Below is a small trained network, with its code and all its weights. Each question gives an input and a class and asks what happens when units are switched off, that is, made to give their printed mean instead of their output.

import numpy as np


def w(rows, s, z=0):
    codes = np.array(rows[::2]) - 128.0
    scale = np.full(codes.shape[1], s)
    scale[-1] = z or s
    return codes * scale


def norm(h):
    return h / np.sqrt((h * h).mean(-1, keepdims=True) + 1e-5)


def f(y):
    return y / 2 * (1 + np.tanh(0.7978845608 * (y + 0.044715 * y**3)))


def log_softmax(a):
    a = a - a.max(-1, keepdims=True)
    return a - np.log(np.exp(a).sum(-1, keepdims=True))


def net(x, mask):
    res = np.array(x, float).reshape(1, 5) / 4 @ E
    u = 0
    for l in range(3):
        y = f(norm(res) @ A[l][:, :-1].T + A[l][:, -1])
        res = res + np.where(mask[u : u + 12], y, B[l][:, -1]) @ B[l][:, :-1]
        u += 12
    return log_softmax(norm(res)[-1] @ U[:, :-1].T + U[:, -1])


A, B = {}, {}
E = w([
[153,137,107,135,61,108,138,134,52,115,121,69],'x0',
[100,100,125,107,98,156,154,148,93,85,109,253],'x1',
[143,99,134,154,55,100,123,13,155,128,168,146],'x2',
[118,108,157,52,61,123,107,130,113,126,32,123],'x3',
[111,117,70,211,115,146,194,129,151,89,48,154],'x4',
],0.0046)
A[0] = w([
[137,134,136,91,206,125,117,108,153,139,248,131,184],'0.n1',
[140,127,120,70,129,127,140,177,106,117,94,157,84],'0.n2',
[124,127,140,84,194,118,135,163,146,133,115,232,113],'0.n3',
[125,135,136,90,157,128,113,140,151,141,86,32,124],'0.n4',
[136,130,122,95,121,110,126,147,125,128,73,103,7],'0.n5',
[129,139,134,156,246,123,120,122,188,147,139,60,31],'0.n6',
[130,136,129,96,142,136,132,160,86,129,200,113,91],'0.n7',
[127,116,145,71,96,124,116,41,187,144,137,159,252],'0.n8',
[124,140,137,75,113,134,115,118,141,137,83,170,54],'0.n9',
[123,130,129,171,110,127,143,56,171,138,157,132,46],'0.n10',
[133,132,135,86,161,134,129,132,152,141,81,39,99],'0.n11',
[125,137,128,128,159,137,147,166,119,131,82,129,45],'0.n12',
],0.012,0.0029)
B[0] = w([
[92,174,186,94,199,94,134,138,141,223,192,98,238],'0.n1',
[95,123,143,66,92,169,111,119,107,105,86,111,184],'0.n2',
[120,121,67,184,142,211,84,98,111,56,126,118,214],'0.n3',
[162,171,140,128,89,36,89,149,92,153,128,122,209],'0.n4',
[92,132,156,149,104,49,136,106,173,206,131,109,157],'0.n5',
[108,66,100,195,192,253,195,142,102,117,168,149,234],'0.n6',
[138,183,114,112,121,141,111,123,90,112,141,36,170],'0.n7',
[92,67,143,101,31,115,38,127,170,121,101,184,254],'0.n8',
[176,97,123,90,150,156,128,89,166,66,117,174,179],'0.n9',
[135,102,123,145,102,125,98,52,216,114,128,117,197],'0.n10',
[129,165,105,107,133,4,107,153,132,122,130,101,199],'0.n11',
[157,127,136,104,150,89,64,216,100,127,107,180,163],'0.n12',
],0.011,0.0097)
A[1] = w([
[177,87,101,190,27,99,163,34,151,123,130,90,89],'1.n1',
[90,109,170,76,161,196,250,135,135,179,75,104,94],'1.n2',
[204,155,105,204,149,78,254,173,168,125,76,196,5],'1.n3',
[153,104,133,129,148,135,115,170,137,131,190,207,82],'1.n4',
[197,137,117,102,127,155,136,143,162,138,133,153,9],'1.n5',
[115,159,173,63,151,125,131,62,146,149,173,119,27],'1.n6',
[148,170,87,192,232,162,176,157,116,94,172,155,79],'1.n7',
[150,74,210,70,68,108,175,119,120,185,102,183,29],'1.n8',
[208,175,133,156,157,106,238,51,170,142,208,71,31],'1.n9',
[196,156,155,54,119,93,193,174,119,117,89,130,41],'1.n10',
[135,138,187,41,98,113,148,138,82,192,227,61,39],'1.n11',
[90,157,121,89,80,71,172,114,138,110,108,153,132],'1.n12',
],0.0095,0.0017)
B[1] = w([
[127,127,124,64,113,179,90,154,82,53,85,162,241],'1.n1',
[146,171,88,185,177,130,130,178,134,137,139,121,148],'1.n2',
[151,58,50,251,139,48,67,182,94,122,139,172,150],'1.n3',
[112,133,141,119,133,79,135,101,148,114,119,93,160],'1.n4',
[120,103,127,136,140,122,102,131,140,114,116,96,110],'1.n5',
[127,75,111,136,102,51,146,181,117,137,89,152,181],'1.n6',
[97,86,149,140,135,155,225,114,91,170,157,99,255],'1.n7',
[88,161,100,156,215,192,154,130,105,93,154,98,199],'1.n8',
[63,147,145,80,142,232,94,107,141,90,122,174,195],'1.n9',
[96,128,131,115,123,152,106,145,113,170,236,85,151],'1.n10',
[166,207,118,104,90,100,115,153,72,118,33,99,233],'1.n11',
[155,161,137,133,173,167,133,107,112,161,109,89,186],'1.n12',
],0.011,0.0062)
A[2] = w([
[171,175,162,155,210,241,255,166,198,158,168,162,5],'2.n1',
[218,198,148,90,95,136,162,138,132,95,156,106,36],'2.n2',
[222,171,161,105,230,140,155,95,163,42,73,228,63],'2.n3',
[215,192,128,154,197,79,227,141,110,135,171,122,60],'2.n4',
[148,62,121,222,151,151,239,65,189,116,149,145,25],'2.n5',
[174,105,144,177,133,80,234,118,184,108,120,141,51],'2.n6',
[215,126,53,207,83,146,77,76,186,27,139,175,42],'2.n7',
[210,81,100,235,109,52,170,97,187,156,126,127,79],'2.n8',
[182,76,87,152,33,109,178,69,164,40,58,142,63],'2.n9',
[166,146,99,69,92,92,193,80,113,107,176,140,94],'2.n10',
[209,73,113,125,80,79,166,107,235,137,114,92,74],'2.n11',
[200,159,153,119,115,171,159,170,144,106,152,188,108],'2.n12',
],0.0076,0.0017)
B[2] = w([
[101,177,107,138,137,195,183,89,115,113,108,92,223],'2.n1',
[64,98,128,103,173,88,64,91,145,148,121,157,131],'2.n2',
[85,103,112,150,63,129,59,122,127,120,143,86,168],'2.n3',
[116,92,88,171,129,161,99,74,186,104,101,119,181],'2.n4',
[146,186,131,107,176,84,99,172,112,152,137,93,185],'2.n5',
[136,135,142,142,144,100,114,162,124,151,96,171,122],'2.n6',
[133,127,125,110,124,154,199,134,67,88,67,96,253],'2.n7',
[159,106,104,140,102,106,109,132,107,74,136,153,136],'2.n8',
[169,196,99,127,165,151,116,148,83,101,115,122,229],'2.n9',
[47,119,143,118,217,119,9,198,156,142,88,154,110],'2.n10',
[114,97,134,150,190,167,93,131,111,147,89,167,132],'2.n11',
[28,68,75,99,196,116,12,89,124,113,121,94,120],'2.n12',
],0.012,0.0057)
U = w([
[97,150,120,164,199,189,208,133,110,155,173,97,162],'0',
[134,201,156,74,104,30,88,156,107,181,122,86,152],'1',
[165,90,98,198,138,58,163,165,116,133,159,155,100],'2',
[106,73,173,118,100,105,103,89,237,160,171,190,94],'3',
[240,126,160,99,111,82,255,106,204,125,149,173,2],'4',
[137,106,105,96,79,190,100,101,117,30,72,164,145],'5',
],0.01,0.0061)

Each question gives the input, the list of numbers given to net, and the class t.
The units are the neurons (one row each of A and B). Each row of codes is followed by its name. A weight is (code - 128) times the scale printed after its matrix; where a second scale follows, it is the last column's (A, B and U).
mask holds one flag per neuron, layer by layer. A switched-off neuron (its flag False) gives its mean, the last column of its row in B, instead of its output. The means were averaged over made-up inputs and are rounded, as every weight is.
A unit's drop is (log p(t) with every unit on - log p(t) with that unit switched off) / (log p(t) with every unit on - log p(t) with every unit switched off).
The circuit of an input: a set's keep is (log p(t) with only the set's units on - log p(t) with every unit switched off) / (log p(t) with every unit on - log p(t) with every unit switched off). Starting from the 12 units with the biggest drops (on a tie, the unit counted first), units are removed one at a time, each time the one whose removal leaves the highest keep (on an exact tie, the one counted first), for as long as the keep stays at least 0.8.
circuit, biggest first: the units of the circuit, biggest drop first
unit that matters most: the unit with the biggest drop
k most important neurons: the k neurons with the biggest drops, biggest first
top k neurons in layer l: the k neurons of layer l with the biggest drops, biggest first
drop when u is switched off: that unit's drop, to one decimal
input [-3,-2,5,-1,-5], class 3: unit that matters most -> 0.n8
input [-1,-2,8,-5,-6], class 3: 3 most important neurons -> [0.n10, 0.n1, 0.n8]
input [-5,6,7,0,-8], class 3: circuit, biggest first -> [0.n1, 0.n8]
input [-1,-5,-1,4,6], class 1: 3 most important neurons -> [0.n4, 0.n11, 0.n3]
input [-5,6,-6,-1,-4], class 0: 2 most important neurons -> [0.n3, 0.n8]
input [-1,6,6,-8,-5], class 1: circuit, biggest first -> [0.n1, 1.n11]
input [-3,-3,7,6,-5], class 3: circuit, biggest first -> [0.n8, 0.n3]
input [8,8,-3,-5,6], class 2: top 3 neurons in layer 0 -> [0.n8, 0.n1, 0.n10]
input [4,0,0,3,7], class 0: top 4 neurons in layer 1 -> [1.n8, 1.n12, 1.n10, 1.n6]
input [-4,0,8,0,-5], class 3: circuit, biggest first -> [0.n8, 0.n1]
input [-7,4,-1,-2,8], class 0: 4 most important neurons -> [0.n8, 0.n3, 1.n7, 1.n1]
input [-7,-4,8,6,-2], class 3: 2 most important neurons -> [0.n8, 0.n3]
input [4,-4,-1,0,3], class 2: 2 most important neurons -> [0.n1, 1.n3]
input [-4,1,8,8,-8], class 3: 2 most important neurons -> [0.n3, 1.n11]
input [3,3,-2,-2,-7], class 1: unit that matters most -> 0.n6
input [3,2,-5,-7,8], class 2: 2 most important neurons -> [1.n3, 0.n1]
input [-5,-4,7,-5,3], class 3: 2 most important neurons -> [0.n10, 0.n1]
input [-2,5,3,-1,-8], class 1: 2 most important neurons -> [0.n1, 1.n11]
input [6,6,0,-4,-4], class 1: drop when 0.n6 is switched off -> 0.4
input [-3,4,-1,-5,3], class 0: drop when 0.n8 is switched off -> 0.1
input [1,8,-2,-8,-3], class 0: drop when 0.n3 is switched off -> 2.1
